Below is a small trained network, with its code and all its weights. Each question gives an input and a class and asks what happens when units are switched off, that is, made to give their printed mean instead of their output.

import numpy as np


def w(rows, s, z=0):
    codes = np.array(rows[::2]) - 128.0
    scale = np.full(codes.shape[1], s)
    scale[-1] = z or s
    return codes * scale


def f(y):
    return np.maximum(y, 0)


def log_softmax(a):
    a = a - a.max(-1, keepdims=True)
    return a - np.log(np.exp(a).sum(-1, keepdims=True))


def net(x, mask):
    res = np.array(x, float).reshape(1, 8) / 4 @ E
    y = f(res @ A[0][:, :-1].T + A[0][:, -1])
    res = res + np.where(mask, y, B[0][:, -1]) @ B[0][:, :-1]
    return log_softmax(res[-1] @ U[:, :-1].T + U[:, -1])


A, B = {}, {}
E = w([
[61,49,26],'x0',
[128,128,128],'x1',
[128,127,128],'x2',
[227,32,137],'x3',
[128,127,129],'x4',
[62,67,252],'x5',
[128,129,128],'x6',
[128,128,128],'x7',
],0.011)
A[0] = w([
[21,34,212,37],'n1',
[77,173,133,127],'n2',
[152,157,78,137],'n3',
[224,243,216,72],'n4',
[46,33,29,54],'n5',
[54,198,114,84],'n6',
[95,103,196,43],'n7',
[239,32,113,86],'n8',
[255,18,132,92],'n9',
[129,124,121,251],'n10',
[165,191,32,133],'n11',
[204,47,125,103],'n12',
[21,13,3,83],'n13',
[177,174,14,15],'n14',
[44,231,107,78],'n15',
[184,72,140,120],'n16',
[136,132,116,252],'n17',
[213,198,20,67],'n18',
[54,186,111,86],'n19',
],0.0095,0.004)
B[0] = w([
[96,70,168,240],'n1',
[114,145,105,166],'n2',
[130,99,152,163],'n3',
[247,166,136,217],'n4',
[224,152,135,223],'n5',
[91,142,84,176],'n6',
[114,125,160,176],'n7',
[75,173,94,199],'n8',
[85,149,95,213],'n9',
[136,131,121,165],'n10',
[117,106,169,193],'n11',
[81,151,99,184],'n12',
[219,147,131,255],'n13',
[111,89,137,189],'n14',
[84,150,88,189],'n15',
[100,149,86,171],'n16',
[135,139,126,163],'n17',
[81,26,180,203],'n18',
[90,154,88,174],'n19',
],0.015,0.013)
U = w([
[249,171,134,255],'0',
[78,183,53,51],'1',
[115,50,212,81],'2',
],0.014,0.0047)

Each question gives the input, the list of numbers given to net, and the class t.
The units are the neurons (one row each of A and B). Each row of codes is followed by its name. A weight is (code - 128) times the scale printed after its matrix; where a second scale follows, it is the last column's (A, B and U).
mask holds one flag per neuron, in row order. A switched-off neuron (its flag False) gives its mean, the last column of its row in B, instead of its output. The means were averaged over made-up inputs and are rounded, as every weight is.
A unit's drop is (log p(t) with every unit on - log p(t) with that unit switched off) / (log p(t) with every unit on - log p(t) with every unit switched off).
The circuit of an input: a set's keep is (log p(t) with only the set's units on - log p(t) with every unit switched off) / (log p(t) with every unit on - log p(t) with every unit switched off). Starting from the 12 units with the biggest drops (on a tie, the unit counted first), units are removed one at a time, each time the one whose removal leaves the highest keep (on an exact tie, the one counted first), for as long as the keep stays at least 0.8.
circuit, biggest first: the units of the circuit, biggest drop first
top k neurons: the k neurons with the biggest drops, biggest first
drop when u is switched off: that unit's drop, to one decimal
input [-3,-3,-2,-7,0,-8,4,4], class 2: circuit, biggest first => [n18]
input [5,-8,-2,3,-2,-6,-4,-7], class 2: top 4 neurons => [n18 n4 n14 n11]
input [-8,-3,-6,7,0,7,0,0], class 0: top 2 neurons => [n4 n18]
input [1,0,7,7,-2,-7,-8,0], class 1: top 2 neurons => [n8 n9]
input [8,-5,2,2,-6,-8,1,-3], class 0: top 2 neurons => [n13 n5]
input [4,-4,2,-1,1,-5,6,3], class 2: top 2 neurons => [n18 n4]
input [6,-2,5,4,8,5,-2,3], class 0: top 3 neurons => [n13 n5 n18]
input [0,4,-1,7,6,-6,8,2], class 1: top 2 neurons => [n8 n9]
input [0,-8,6,3,-3,-3,-5,-7], class 1: top 2 neurons => [n1 n8]
input [6,-1,-5,-5,-2,-5,6,-6], class 0: top 2 neurons => [n13 n5]
input [-2,3,-1,3,0,0,1,0], class 1: top 2 neurons => [n13 n5]
input [5,5,-1,-3,6,-5,-5,-6], class 0: top 3 neurons => [n13 n5 n1]
input [3,3,-1,-5,-7,-8,-6,1], class 2: drop when n18 is switched off => 0.5
input [4,4,-5,6,1,-1,1,-6], class 1: circuit, biggest first => [n8]
input [3,-4,3,2,4,2,0,-8], class 0: drop when n18 is switched off => 0.6
input [3,7,4,-2,-3,-4,-4,1], class 2: drop when n4 is switched off => 0.5
